Here is a tiny trained network, its code and every weight. The questions are about switching its units off for an input and a class, where a switched-off unit gives its printed mean instead of its output.

import numpy as np


def w(rows, s, z=0):
    codes = np.array(rows[::2]) - 128.0
    scale = np.full(codes.shape[1], s)
    scale[-1] = z or s
    return codes * scale


def norm(h):
    return h / np.sqrt((h * h).mean(-1, keepdims=True) + 1e-5)


def f(y):
    return np.maximum(y, 0)


def log_softmax(a):
    a = a - a.max(-1, keepdims=True)
    return a - np.log(np.exp(a).sum(-1, keepdims=True))


def net(x, mask):
    res = np.array(x, float).reshape(1, 7) / 4 @ E
    u = 0
    for l in range(3):
        y = f(norm(res) @ A[l][:, :-1].T + A[l][:, -1])
        res = res + np.where(mask[u : u + 5], y, B[l][:, -1]) @ B[l][:, :-1]
        u += 5
    return log_softmax(norm(res)[-1] @ U[:, :-1].T + U[:, -1])


A, B = {}, {}
E = w([
[57,196,204,224,161,128,76,37,72],'x0',
[115,176,122,214,82,91,115,144,128],'x1',
[43,99,174,207,155,80,30,41,101],'x2',
[119,114,184,118,113,41,111,212,50],'x3',
[156,4,197,49,165,103,149,150,49],'x4',
[232,97,114,174,125,118,160,210,81],'x5',
[97,145,144,65,80,122,154,146,123],'x6',
],0.0033)
A[0] = w([
[169,166,228,55,178,13,24,72,152,129],'0.n1',
[200,123,170,103,99,28,164,163,110,197],'0.n2',
[176,135,71,70,2,54,142,148,190,135],'0.n3',
[126,162,134,152,138,111,60,42,94,60],'0.n4',
[68,141,55,99,121,121,146,168,62,6],'0.n5',
],0.0035,0.0013)
B[0] = w([
[180,71,239,157,121,88,140,152,101,219],'0.n1',
[148,148,175,17,124,200,103,64,229,251],'0.n2',
[207,63,202,30,177,201,122,98,99,254],'0.n3',
[254,145,143,153,105,205,191,231,125,219],'0.n4',
[133,84,194,154,159,222,143,100,183,141],'0.n5',
],0.0036,0.0024)
A[1] = w([
[78,79,152,145,170,55,107,104,51,130],'1.n1',
[131,210,122,204,167,165,151,3,70,190],'1.n2',
[154,121,135,138,89,78,77,135,133,162],'1.n3',
[116,74,109,112,154,152,165,79,121,255],'1.n4',
[153,88,133,87,77,135,170,192,184,193],'1.n5',
],0.0046,0.0007)
B[1] = w([
[135,69,209,70,111,52,128,143,117,188],'1.n1',
[64,132,28,176,60,145,112,90,143,253],'1.n2',
[130,86,150,119,131,194,109,102,141,163],'1.n3',
[144,173,107,110,98,101,118,140,121,189],'1.n4',
[165,184,64,177,254,206,195,101,110,235],'1.n5',
],0.0058,0.004)
A[2] = w([
[101,120,107,244,141,147,166,95,113,171],'2.n1',
[130,93,118,99,157,98,45,77,210,169],'2.n2',
[188,187,108,90,165,126,254,175,171,146],'2.n3',
[158,136,192,152,161,114,148,11,105,254],'2.n4',
[127,228,107,240,102,119,37,52,192,162],'2.n5',
],0.0043,0.00044)
B[2] = w([
[70,255,132,119,147,120,145,118,148,198],'2.n1',
[151,123,161,154,129,67,99,149,68,162],'2.n2',
[147,130,128,79,151,171,199,187,77,234],'2.n3',
[107,62,137,199,70,120,54,128,161,173],'2.n4',
[85,167,68,158,115,88,117,117,175,253],'2.n5',
],0.0085,0.0052)
U = w([
[137,27,255,148,115,86,38,113,104,8],'0',
[209,153,126,64,218,219,215,173,95,247],'1',
[69,219,56,212,125,105,85,67,190,133],'2',
],0.0068,0.0011)

Each question gives the input, the list of numbers given to net, and the class t.
The units are the neurons (one row each of A and B). Each row of codes is followed by its name. A weight is (code - 128) times the scale printed after its matrix; where a second scale follows, it is the last column's (A, B and U).
mask holds one flag per neuron, layer by layer. A switched-off neuron (its flag False) gives its mean, the last column of its row in B, instead of its output. The means were averaged over made-up inputs and are rounded, as every weight is.
A unit's drop is (log p(t) with every unit on - log p(t) with that unit switched off) / (log p(t) with every unit on - log p(t) with every unit switched off).
The circuit of an input: a set's keep is (log p(t) with only the set's units on - log p(t) with every unit switched off) / (log p(t) with every unit on - log p(t) with every unit switched off). Starting from the 12 units with the biggest drops (on a tie, the unit counted first), units are removed one at a time, each time the one whose removal leaves the highest keep (on an exact tie, the one counted first), for as long as the keep stays at least 0.8.
circuit, biggest first: the units of the circuit, biggest drop first
most important unit: the unit with the biggest drop
k most important neurons: the k neurons with the biggest drops, biggest first
k most important neurons of layer l: the k neurons of layer l with the biggest drops, biggest first
drop of u: that unit's drop, to one decimal
input [4,6,6,8,-2,0,2], class 0: 3 most important neurons => 1.n1, 0.n1, 1.n5
input [1,7,4,3,2,7,-5], class 0: circuit, biggest first => 1.n1, 1.n5
input [1,1,3,-6,6,-2,-4], class 0: circuit, biggest first => 1.n5, 2.n2
input [8,-5,-5,-7,4,6,1], class 2: most important unit => 1.n2
input [-6,5,2,8,0,-8,7], class 1: 2 most important neurons of layer 2 => 2.n4, 2.n5
input [-4,-1,0,5,-8,-7,4], class 1: 2 most important neurons => 1.n2, 0.n3
input [-4,-7,4,7,1,5,-5], class 0: 3 most important neurons => 0.n4, 1.n1, 2.n3
input [2,-8,-1,8,-7,-4,2], class 0: 2 most important neurons => 0.n1, 1.n2
input [5,-2,-4,3,7,-1,8], class 0: 2 most important neurons => 0.n4, 2.n4
input [-5,1,-2,-3,0,-7,-8], class 1: drop of 1.n2 => 0.3
input [5,-6,-1,1,-3,8,0], class 2: drop of 1.n4 => 0.0
input [-3,2,8,6,-1,-4,-8], class 0: drop of 1.n1 => 0.1
